Below are the code and all the weights of a small trained network. Each question names an input and a class and asks about switching units off, where a switched-off unit gives its printed mean instead of its output.

import numpy as np


def w(rows, s, z=0):
    codes = np.array(rows[::2]) - 128.0
    scale = np.full(codes.shape[1], s)
    scale[-1] = z or s
    return codes * scale


def f(y):
    return np.maximum(y, 0)


def log_softmax(a):
    a = a - a.max(-1, keepdims=True)
    return a - np.log(np.exp(a).sum(-1, keepdims=True))


def net(x, mask):
    res = np.array(x, float).reshape(1, 7) / 4 @ E
    y = f(res @ A[0][:, :-1].T + A[0][:, -1])
    res = res + np.where(mask, y, B[0][:, -1]) @ B[0][:, :-1]
    return log_softmax(res[-1] @ U[:, :-1].T + U[:, -1])


A, B = {}, {}
E = w([
[220,125,178,96,114,121],'x0',
[131,127,132,127,122,127],'x1',
[85,128,173,25,76,225],'x2',
[161,208,153,195,90,198],'x3',
[119,128,127,128,127,124],'x4',
[85,97,237,166,254,168],'x5',
[136,121,132,127,125,136],'x6',
],0.0082)
A[0] = w([
[11,129,85,188,111,157,208],'neuron 0',
[168,143,132,213,116,66,55],'neuron 1',
[125,64,104,97,125,65,123],'neuron 2',
[131,162,132,167,122,106,6],'neuron 3',
[167,184,159,191,104,181,94],'neuron 4',
[121,162,129,81,92,141,55],'neuron 5',
[132,52,125,59,124,107,136],'neuron 6',
[151,163,45,128,55,133,41],'neuron 7',
[125,114,56,127,97,131,16],'neuron 8',
[172,164,43,73,92,100,41],'neuron 9',
[92,141,144,56,113,145,2],'neuron 10',
[135,185,112,160,120,129,74],'neuron 11',
[85,154,160,77,89,152,27],'neuron 12',
[159,162,112,186,120,192,77],'neuron 13',
[140,179,142,142,89,152,96],'neuron 14',
[140,141,99,113,32,116,56],'neuron 15',
[102,166,144,68,102,196,52],'neuron 16',
[150,162,90,217,148,61,115],'neuron 17',
[96,100,208,147,195,173,71],'neuron 18',
],0.012,0.0048)
B[0] = w([
[231,153,172,15,86,139,249],'neuron 0',
[112,50,36,158,75,103,206],'neuron 1',
[78,233,113,95,195,109,203],'neuron 2',
[17,59,130,181,168,36,145],'neuron 3',
[65,146,152,41,211,45,223],'neuron 4',
[159,101,134,174,47,165,176],'neuron 5',
[139,191,114,89,245,107,206],'neuron 6',
[161,126,200,164,160,110,255],'neuron 7',
[151,81,254,187,130,146,179],'neuron 8',
[146,188,222,173,114,186,246],'neuron 9',
[60,74,47,192,130,114,171],'neuron 10',
[92,113,83,109,220,68,173],'neuron 11',
[105,67,44,194,86,87,183],'neuron 12',
[116,157,173,91,235,63,199],'neuron 13',
[92,133,78,68,224,47,190],'neuron 14',
[171,140,178,136,114,142,235],'neuron 15',
[68,37,23,173,154,133,213],'neuron 16',
[140,69,65,134,65,178,238],'neuron 17',
[186,85,202,183,77,135,237],'neuron 18',
],0.0079,0.0087)
U = w([
[168,123,253,237,122,136,4],'0',
[83,172,123,78,213,74,75],'1',
[87,63,13,238,60,141,13],'2',
[177,114,141,116,130,123,220],'3',
[192,114,146,52,97,116,206],'4',
],0.0073,0.0036)

Each question gives the input, the list of numbers given to net, and the class t.
The units are the neurons (one row each of A and B). Each row of codes is followed by its name. A weight is (code - 128) times the scale printed after its matrix; where a second scale follows, it is the last column's (A, B and U).
mask holds one flag per neuron, in row order. A switched-off neuron (its flag False) gives its mean, the last column of its row in B, instead of its output. The means were averaged over made-up inputs and are rounded, as every weight is.
A unit's drop is (log p(t) with every unit on - log p(t) with that unit switched off) / (log p(t) with every unit on - log p(t) with every unit switched off).
The circuit of an input: a set's keep is (log p(t) with only the set's units on - log p(t) with every unit switched off) / (log p(t) with every unit on - log p(t) with every unit switched off). Starting from the 12 units with the biggest drops (on a tie, the unit counted first), units are removed one at a time, each time the one whose removal leaves the highest keep (on an exact tie, the one counted first), for as long as the keep stays at least 0.8.
circuit, biggest first: the units of the circuit, biggest drop first
most important unit: the unit with the biggest drop
top k neurons: the k neurons with the biggest drops, biggest first
drop when u is switched off: that unit's drop, to one decimal
input [-1,5,-8,-7,3,1,-8], class 2: circuit, biggest first -> [neuron 17]
input [4,-1,-8,-2,0,7,0], class 2: top 2 neurons -> [neuron 1; neuron 17]
input [3,-4,6,6,0,0,-3], class 1: circuit, biggest first -> [neuron 4; neuron 14]
input [4,7,-5,-3,-5,2,5], class 2: circuit, biggest first -> [neuron 0; neuron 1; neuron 7]
input [-6,8,3,8,5,5,-1], class 1: top 2 neurons -> [neuron 4; neuron 13]
input [-6,-1,7,0,5,-8,-1], class 0: circuit, biggest first -> [neuron 9; neuron 8]
input [4,-7,-5,2,2,-3,0], class 2: circuit, biggest first -> [neuron 1; neuron 0]
input [-2,-7,-2,-1,5,-5,5], class 0: circuit, biggest first -> [neuron 9; neuron 8; neuron 7]
input [-5,-6,0,-6,-4,-6,3], class 0: circuit, biggest first -> [neuron 8; neuron 9]
input [-8,3,-5,-3,4,-7,-5], class 4: top 2 neurons -> [neuron 0; neuron 17]
input [-3,1,4,7,0,-6,6], class 1: top 4 neurons -> [neuron 14; neuron 4; neuron 18; neuron 13]
input [-6,1,-8,8,8,-5,-1], class 1: top 3 neurons -> [neuron 13; neuron 4; neuron 11]
input [-8,-4,3,-1,2,6,4], class 4: top 4 neurons -> [neuron 0; neuron 9; neuron 7; neuron 8]
input [-8,6,-4,-3,-5,-6,-1], class 4: top 3 neurons -> [neuron 0; neuron 18; neuron 17]
input [4,-7,8,2,-3,-6,1], class 2: top 2 neurons -> [neuron 16; neuron 12]
input [2,3,3,-8,7,8,-7], class 0: top 3 neurons -> [neuron 18; neuron 4; neuron 14]
input [-6,7,6,-6,4,8,0], class 0: most important unit -> neuron 18
input [-7,-6,-6,2,-4,3,-5], class 4: top 2 neurons -> [neuron 0; neuron 16]
input [-8,-7,-8,8,6,-8,7], class 0: top 4 neurons -> [neuron 7; neuron 8; neuron 9; neuron 15]
input [6,-4,7,2,-6,1,-1], class 2: most important unit -> neuron 16
input [1,4,-7,-1,-1,-8,3], class 0: top 3 neurons -> [neuron 9; neuron 7; neuron 8]
input [7,-8,8,-6,8,-7,1], class 2: top 3 neurons -> [neuron 10; neuron 16; neuron 12]
input [-8,-5,3,5,5,7,-1], class 4: top 3 neurons -> [neuron 0; neuron 9; neuron 7]
input [-1,7,-8,4,-1,-1,4], class 2: drop when neuron 1 is switched off -> 0.1
input [-7,-1,3,1,1,-1,4], class 4: drop when neuron 0 is switched off -> 1.4
input [-4,4,6,4,0,-8,-2], class 0: drop when neuron 9 is switched off -> 0.2
input [6,8,6,-8,0,5,-7], class 1: circuit, biggest first -> [neuron 6]
